Here is a tiny trained network, its code and every weight. The questions are about switching its units off for an input and a class, where a switched-off unit gives its printed mean instead of its output.

import numpy as np


def w(rows, s, z=0):
    codes = np.array(rows[::2]) - 128.0
    scale = np.full(codes.shape[1], s)
    scale[-1] = z or s
    return codes * scale


def f(y):
    return y / 2 * (1 + np.tanh(0.7978845608 * (y + 0.044715 * y**3)))


def log_softmax(a):
    a = a - a.max(-1, keepdims=True)
    return a - np.log(np.exp(a).sum(-1, keepdims=True))


def net(x, mask):
    res = np.array(x, float).reshape(1, 6) / 4 @ E
    y = f(res @ A[0][:, :-1].T + A[0][:, -1])
    res = res + np.where(mask, y, B[0][:, -1]) @ B[0][:, :-1]
    return log_softmax(res[-1] @ U[:, :-1].T + U[:, -1])


A, B = {}, {}
E = w([
[212,212,55,33,140,20,73,23,140],'x0',
[72,219,69,61,180,95,200,142,121],'x1',
[87,98,85,165,22,202,121,2,146],'x2',
[168,106,210,132,205,186,209,19,213],'x3',
[12,224,187,73,81,157,174,118,55],'x4',
[50,61,67,212,214,39,58,87,85],'x5',
],0.0064)
A[0] = w([
[153,96,198,156,235,146,164,57,210,196],'n1',
[176,89,228,200,63,213,194,116,234,236],'n2',
[44,142,153,141,49,185,144,143,38,194],'n3',
[95,73,250,234,121,165,41,96,138,164],'n4',
[98,220,153,36,49,200,207,78,141,249],'n5',
[192,62,24,153,175,57,16,152,106,210],'n6',
[57,79,124,119,117,129,64,235,46,201],'n7',
[141,190,176,94,169,110,161,3,198,222],'n8',
[135,212,65,97,167,71,173,224,111,255],'n9',
[93,215,60,66,173,53,234,74,56,206],'n10',
[186,36,194,155,159,141,67,123,183,227],'n11',
[192,83,15,145,82,95,28,174,71,206],'n12',
],0.0065,0.0038)
B[0] = w([
[187,68,67,128,221,91,201,83,87,225],'n1',
[187,21,160,185,121,213,172,138,122,252],'n2',
[69,186,206,147,45,198,163,144,129,224],'n3',
[122,81,168,141,122,151,91,68,22,205],'n4',
[171,186,126,49,71,235,151,178,224,255],'n5',
[85,92,59,224,96,27,76,182,209,250],'n6',
[97,239,232,167,116,103,103,156,56,220],'n7',
[180,108,25,19,187,149,127,39,178,222],'n8',
[96,171,203,61,218,62,105,171,199,224],'n9',
[104,223,101,58,175,100,173,113,188,228],'n10',
[192,54,133,217,142,132,48,67,62,219],'n11',
[143,179,109,254,53,62,30,163,151,226],'n12',
],0.0066,0.009)
U = w([
[120,103,159,143,16,234,227,199,182,49],'0',
[73,78,70,144,181,42,188,84,144,119],'1',
[120,153,214,105,180,99,172,201,131,253],'2',
[60,108,181,163,58,142,90,76,28,48],'3',
[217,2,148,162,169,173,176,91,119,129],'4',
[145,94,70,201,64,36,63,173,187,32],'5',
[138,190,86,43,139,130,149,57,181,45],'6',
],0.0079,0.002)

Each question gives the input, the list of numbers given to net, and the class t.
The units are the neurons (one row each of A and B). Each row of codes is followed by its name. A weight is (code - 128) times the scale printed after its matrix; where a second scale follows, it is the last column's (A, B and U).
mask holds one flag per neuron, in row order. A switched-off neuron (its flag False) gives its mean, the last column of its row in B, instead of its output. The means were averaged over made-up inputs and are rounded, as every weight is.
A unit's drop is (log p(t) with every unit on - log p(t) with that unit switched off) / (log p(t) with every unit on - log p(t) with every unit switched off).
The circuit of an input: a set's keep is (log p(t) with only the set's units on - log p(t) with every unit switched off) / (log p(t) with every unit on - log p(t) with every unit switched off). Starting from all 12 units, units are removed one at a time, each time the one whose removal leaves the highest keep (on an exact tie, the one counted first), for as long as the keep stays at least 0.8.
circuit, biggest first: the units of the circuit, biggest drop first
unit that matters most: the unit with the biggest drop
top k neurons: the k neurons with the biggest drops, biggest first
drop of u: that unit's drop, to one decimal
input [0,2,-6,7,3,1], class 6: unit that matters most -> n8
input [-1,8,-3,-1,-1,-7], class 6: circuit, biggest first -> (n10 n2)
input [-2,-2,-8,7,6,-2], class 4: top 2 neurons -> (n1 n2)
input [-5,3,-5,8,5,8], class 1: circuit, biggest first -> (n5 n1)
input [-6,3,-3,-4,1,7], class 2: top 3 neurons -> (n7 n9 n11)
input [-1,7,-6,8,7,8], class 6: top 3 neurons -> (n10 n8 n6)
input [-6,-3,7,-4,-2,-1], class 3: circuit, biggest first -> (n4 n5)
input [0,-6,-8,1,8,-5], class 0: circuit, biggest first -> (n5 n1)
input [-2,7,-1,-1,-1,4], class 2: top 4 neurons -> (n8 n9 n1 n11)
input [-6,3,-4,6,-1,-8], class 4: circuit, biggest first -> (n1 n2)
input [0,6,2,4,-6,2], class 1: top 3 neurons -> (n5 n2 n4)
input [-8,-2,3,-1,-4,1], class 3: circuit, biggest first -> (n4 n7)
input [7,4,-2,-7,7,7], class 2: top 2 neurons -> (n9 n10)
input [-6,-7,5,-3,-6,-4], class 4: top 2 neurons -> (n2 n11)
input [5,4,-2,0,5,7], class 6: circuit, biggest first -> (n10)
input [3,8,-4,5,-8,0], class 1: top 2 neurons -> (n5 n1)
input [-7,4,3,-7,2,3], class 3: top 2 neurons -> (n7 n5)
input [4,-6,3,4,5,-2], class 4: top 3 neurons -> (n2 n8 n10)
input [7,-5,0,4,-2,-8], class 4: drop of n2 -> 0.2
input [-8,5,2,-3,-2,7], class 3: drop of n7 -> 0.2
input [0,0,-5,1,-5,-6], class 4: drop of n7 -> 0.1
input [-2,-3,1,-3,0,1], class 3: drop of n4 -> 0.1
